[[135 129 125 147 138 137 118 139 131 118 120]
 [119 136 104 119 142 145 105 126 134 102 120]
 [143 134 115 150 121 128 126 125 154 111 108]
 [128 113 135 135 129 115 129 113 120 131 127]
 [122 109 143 133 129 115 131 109 109 139 136]]
=>
[[122 109 143 133 129 115 131 109 109 139 136]
 [128 113 135 135 129 115 129 113 120 131 127]
 [135 129 125 147 138 137 118 139 131 118 120]
 [143 134 115 150 121 128 126 125 154 111 108]
 [119 136 104 119 142 145 105 126 134 102 120]]

[[155 155 125]
 [100 100 123]
 [101 101 126]
 [100 100 138]
 [154 154 129]
 [123 123 146]]
=>
[[123 123 146]
 [100 100 138]
 [154 154 129]
 [101 101 126]
 [155 155 125]
 [100 100 123]]

[[141 133 114 123 115 143 117 131 114 141 102 114 133]
 [141 128 116 112 117 141 123 149 117 141 104 117 127]
 [130 148 126 136 126 128 106 118 126 130 121 126 148]]
=>
[[130 148 126 136 126 128 106 118 126 130 121 126 148]
 [141 128 116 112 117 141 123 149 117 141 104 117 127]
 [141 133 114 123 115 143 117 131 114 141 102 114 133]]

[[127 133 121 131 130 131 131 137 118 126]
 [128 131 125 127 128 129 129 130 126 127]
 [129 123 134 128 125 125 126 122 132 130]
 [129 125 132 126 130 129 126 127 132 129]
 [125 133 120 132 139 136 130 141 116 126]
 [124 138 117 134 140 137 132 143 112 124]
 [129 133 123 126 125 127 130 131 127 126]
 [123 136 116 135 145 141 130 151 105 123]
 [130 126 131 126 118 121 128 120 132 128]]
=>
[[129 123 134 128 125 125 126 122 132 130]
 [129 125 132 126 130 129 126 127 132 129]
 [130 126 131 126 118 121 128 120 132 128]
 [128 131 125 127 128 129 129 130 126 127]
 [129 133 123 126 125 127 130 131 127 126]
 [127 133 121 131 130 131 131 137 118 126]
 [125 133 120 132 139 136 130 141 116 126]
 [124 138 117 134 140 137 132 143 112 124]
 [123 136 116 135 145 141 130 151 105 123]]

[[102 142 152  99 141 101 121 149 133 125 109 123 146  99 108]
 [120 144 133 120 119 142 130 144 134 108 147 132 129 139 153]
 [143 147 140 101 102 136 147 131 100 110 135 152  99 117 125]
 [124 151 153 150 147 123 137 137 124 122 137 115 125 112 134]]
=>
[[124 151 153 150 147 123 137 137 124 122 137 115 125 112 134]
 [102 142 152  99 141 101 121 149 133 125 109 123 146  99 108]
 [143 147 140 101 102 136 147 131 100 110 135 152  99 117 125]
 [120 144 133 120 119 142 130 144 134 108 147 132 129 139 153]]

[[152 119 129 136 130 133 128 134 139]
 [122 121 137 151 139 124 143 113 140]]
=>
[[122 121 137 151 139 124 143 113 140]
 [152 119 129 136 130 133 128 134 139]]

[[121 107 124]
 [127 129 125]]
=>
[[127 129 125]
 [121 107 124]]

[[133 140 134 117 133 111 142 134]
 [129 104 131 124 132 101 122 131]
 [130 104 120 111 114 150 129 123]
 [128 136 116 124 131 132 105 128]
 [115 119 123 109 133 125 114 110]]
=>
[[133 140 134 117 133 111 142 134]
 [129 104 131 124 132 101 122 131]
 [115 119 123 109 133 125 114 110]
 [130 104 120 111 114 150 129 123]
 [128 136 116 124 131 132 105 128]]

[[121 124 124 127 105]
 [132 127 129 123 129]
 [133 126 130 131 120]
 [133 130 131 134 127]
 [129 130 127 124 139]]
=>
[[133 130 131 134 127]
 [133 126 130 131 120]
 [132 127 129 123 129]
 [129 130 127 124 139]
 [121 124 124 127 105]]
---
[[146 103]
 [128 127]]
=>
[103 128]

[[139 133 116]
 [148 149  98]
 [145 137 111]
 [150 141 110]]
=>
[116 149 145]

[[115 143 131 117 124]
 [144 144 133 122 153]
 [117 150 132 114 131]
 [120 113 130 129 109]
 [111 138 131 117 117]]
=>
[124 122 132 113 111]

[[130 126 121 120 104]
 [119 134 129 132 104]
 [127 129 138 138 104]]
=>
[104 132 138]

[[142 152 155]
 [141 151 153]
 [128 124 125]
 [127 125 125]]
=>
[155 151 128]

[[143 139 138]
 [152 144 139]
 [152 143 136]]
=>
[138 144 152]

[[131 137 135 104 118]
 [125 123 124 142 133]
 [128 128 128 128 128]
 [128 128 128 126 128]]
=>
[118 142 128 128]

[[102 154 152]
 [140 112 121]
 [152 112 115]]
=>
[152 112 152]
